Here is a tiny trained network, its code and every weight. The questions are about switching its units off for an input and a class, where a switched-off unit gives its printed mean instead of its output.

import numpy as np


def w(rows, s, z=0):
    codes = np.array(rows[::2]) - 128.0
    scale = np.full(codes.shape[1], s)
    scale[-1] = z or s
    return codes * scale


def f(y):
    return y / 2 * (1 + np.tanh(0.7978845608 * (y + 0.044715 * y**3)))


def log_softmax(a):
    a = a - a.max(-1, keepdims=True)
    return a - np.log(np.exp(a).sum(-1, keepdims=True))


def net(x, mask):
    res = np.array(x, float).reshape(1, 4) / 4 @ E
    y = f(res @ A[0][:, :-1].T + A[0][:, -1])
    res = res + np.where(mask, y, B[0][:, -1]) @ B[0][:, :-1]
    return log_softmax(res[-1] @ U[:, :-1].T + U[:, -1])


A, B = {}, {}
E = w([
[105,235,22,138,193],'x0',
[37,62,80,230,101],'x1',
[247,110,65,184,86],'x2',
[161,69,151,165,255],'x3',
],0.0094)
A[0] = w([
[67,130,149,82,156,73],'n1',
[156,167,176,80,139,109],'n2',
[118,194,73,153,167,80],'n3',
[67,109,75,175,99,103],'n4',
[202,151,136,88,132,109],'n5',
[135,15,217,111,77,78],'n6',
[117,160,93,128,147,30],'n7',
[116,116,139,98,57,86],'n8',
[205,104,129,159,89,97],'n9',
[141,107,148,146,189,92],'n10',
[71,91,183,76,133,101],'n11',
[232,151,92,184,111,63],'n12',
[108,170,113,109,53,72],'n13',
[139,79,163,109,103,41],'n14',
[110,175,63,122,169,73],'n15',
[77,88,106,178,112,83],'n16',
[182,139,181,70,126,58],'n17',
[126,87,170,144,110,83],'n18',
[55,75,86,215,114,92],'n19',
[168,133,115,161,114,60],'n20',
[184,156,145,34,139,126],'n21',
[180,196,134,49,169,95],'n22',
[139,107,142,146,176,70],'n23',
[60,146,177,117,158,106],'n24',
[172,99,68,123,107,78],'n25',
[169,104,133,129,205,84],'n26',
[99,147,165,82,152,94],'n27',
[136,89,151,119,115,40],'n28',
[128,134,134,135,128,108],'n29',
[142,86,151,141,214,77],'n30',
[142,119,159,158,181,79],'n31',
[120,160,76,140,157,79],'n32',
[139,89,149,138,181,77],'n33',
[56,158,188,153,146,59],'n34',
[98,164,125,115,69,59],'n35',
[91,116,164,100,135,69],'n36',
[152,82,120,152,197,73],'n37',
[190,107,75,131,116,66],'n38',
[111,199,111,97,51,81],'n39',
[109,134,102,86,77,64],'n40',
[166,165,145,81,146,109],'n41',
[72,138,157,96,148,73],'n42',
[149,81,194,136,92,84],'n43',
[58,166,156,65,179,94],'n44',
[100,208,47,133,183,81],'n45',
[105,105,110,141,130,1],'n46',
[121,118,133,161,252,87],'n47',
],0.014,0.0057)
B[0] = w([
[183,105,56,194,54,186],'n1',
[56,106,147,173,173,183],'n2',
[162,104,86,28,219,194],'n3',
[46,97,194,165,165,213],'n4',
[62,48,152,192,170,184],'n5',
[167,147,77,3,235,251],'n6',
[147,129,127,92,181,146],'n7',
[125,194,162,55,88,168],'n8',
[176,87,2,175,95,186],'n9',
[131,201,182,118,57,173],'n10',
[164,94,28,145,127,205],'n11',
[209,121,38,222,73,202],'n12',
[143,236,214,106,22,184],'n13',
[139,144,88,47,201,161],'n14',
[157,126,83,25,215,189],'n15',
[4,65,223,202,197,199],'n16',
[70,84,180,149,168,183],'n17',
[134,121,125,72,160,169],'n18',
[36,22,223,219,215,247],'n19',
[158,105,75,165,93,147],'n20',
[6,56,191,201,193,210],'n21',
[39,68,193,169,177,216],'n22',
[116,182,159,114,80,157],'n23',
[222,83,35,206,69,202],'n24',
[180,102,97,178,96,163],'n25',
[132,224,167,122,55,184],'n26',
[168,78,103,175,123,174],'n27',
[140,127,112,82,155,144],'n28',
[141,102,138,120,116,124],'n29',
[113,204,177,110,38,198],'n30',
[114,196,162,113,78,165],'n31',
[144,106,116,71,182,168],'n32',
[157,196,181,109,84,172],'n33',
[170,83,66,196,97,188],'n34',
[146,217,193,105,51,169],'n35',
[157,122,81,153,132,162],'n36',
[122,218,171,118,69,181],'n37',
[180,90,64,185,64,169],'n38',
[136,249,205,104,38,201],'n39',
[143,188,181,110,70,159],'n40',
[37,91,161,186,197,179],'n41',
[182,107,74,191,79,178],'n42',
[154,124,76,22,226,191],'n43',
[192,78,29,185,59,218],'n44',
[172,123,87,2,229,226],'n45',
[127,102,150,146,142,132],'n46',
[150,217,201,93,42,218],'n47',
],0.0072,0.013)
U = w([
[50,102,162,219,190,250],'0',
[156,145,54,33,205,143],'1',
[182,126,9,238,87,36],'2',
[129,226,183,122,56,61],'3',
],0.014,0.0019)

Each question gives the input, the list of numbers given to net, and the class t.
The units are the neurons (one row each of A and B). Each row of codes is followed by its name. A weight is (code - 128) times the scale printed after its matrix; where a second scale follows, it is the last column's (A, B and U).
mask holds one flag per neuron, in row order. A switched-off neuron (its flag False) gives its mean, the last column of its row in B, instead of its output. The means were averaged over made-up inputs and are rounded, as every weight is.
A unit's drop is (log p(t) with every unit on - log p(t) with that unit switched off) / (log p(t) with every unit on - log p(t) with every unit switched off).
unit that matters most: the unit with the biggest drop
top k neurons: the k neurons with the biggest drops, biggest first
drop when u is switched off: that unit's drop, to one decimal
input [1,3,-5,5], class 2: unit that matters most => n24
input [-6,-5,-4,-2], class 1: top 4 neurons => n6; n19; n43; n16
input [5,5,1,-4], class 0: top 3 neurons => n19; n6; n4
input [-6,-6,-5,-5], class 0: top 2 neurons => n21; n17
input [4,5,-6,-5], class 2: top 2 neurons => n44; n24
input [2,-8,-6,-8], class 0: top 3 neurons => n21; n22; n41
input [8,-6,7,-4], class 1: top 2 neurons => n45; n3
input [8,2,-6,-8], class 1: top 2 neurons => n45; n3
input [7,7,5,1], class 0: top 3 neurons => n19; n4; n16
input [-5,-1,-6,6], class 2: top 2 neurons => n11; n24
input [6,6,2,-4], class 0: top 3 neurons => n19; n4; n6
input [8,-8,8,3], class 0: top 2 neurons => n22; n21
input [8,6,8,-8], class 1: top 2 neurons => n45; n3
input [-6,-2,-4,7], class 3: unit that matters most => n30
input [7,-6,-8,1], class 2: drop when n6 is switched off => 0.3
input [4,-8,5,-7], class 0: drop when n21 is switched off => 0.2
input [7,0,-6,3], class 1: drop when n45 is switched off => 1.2
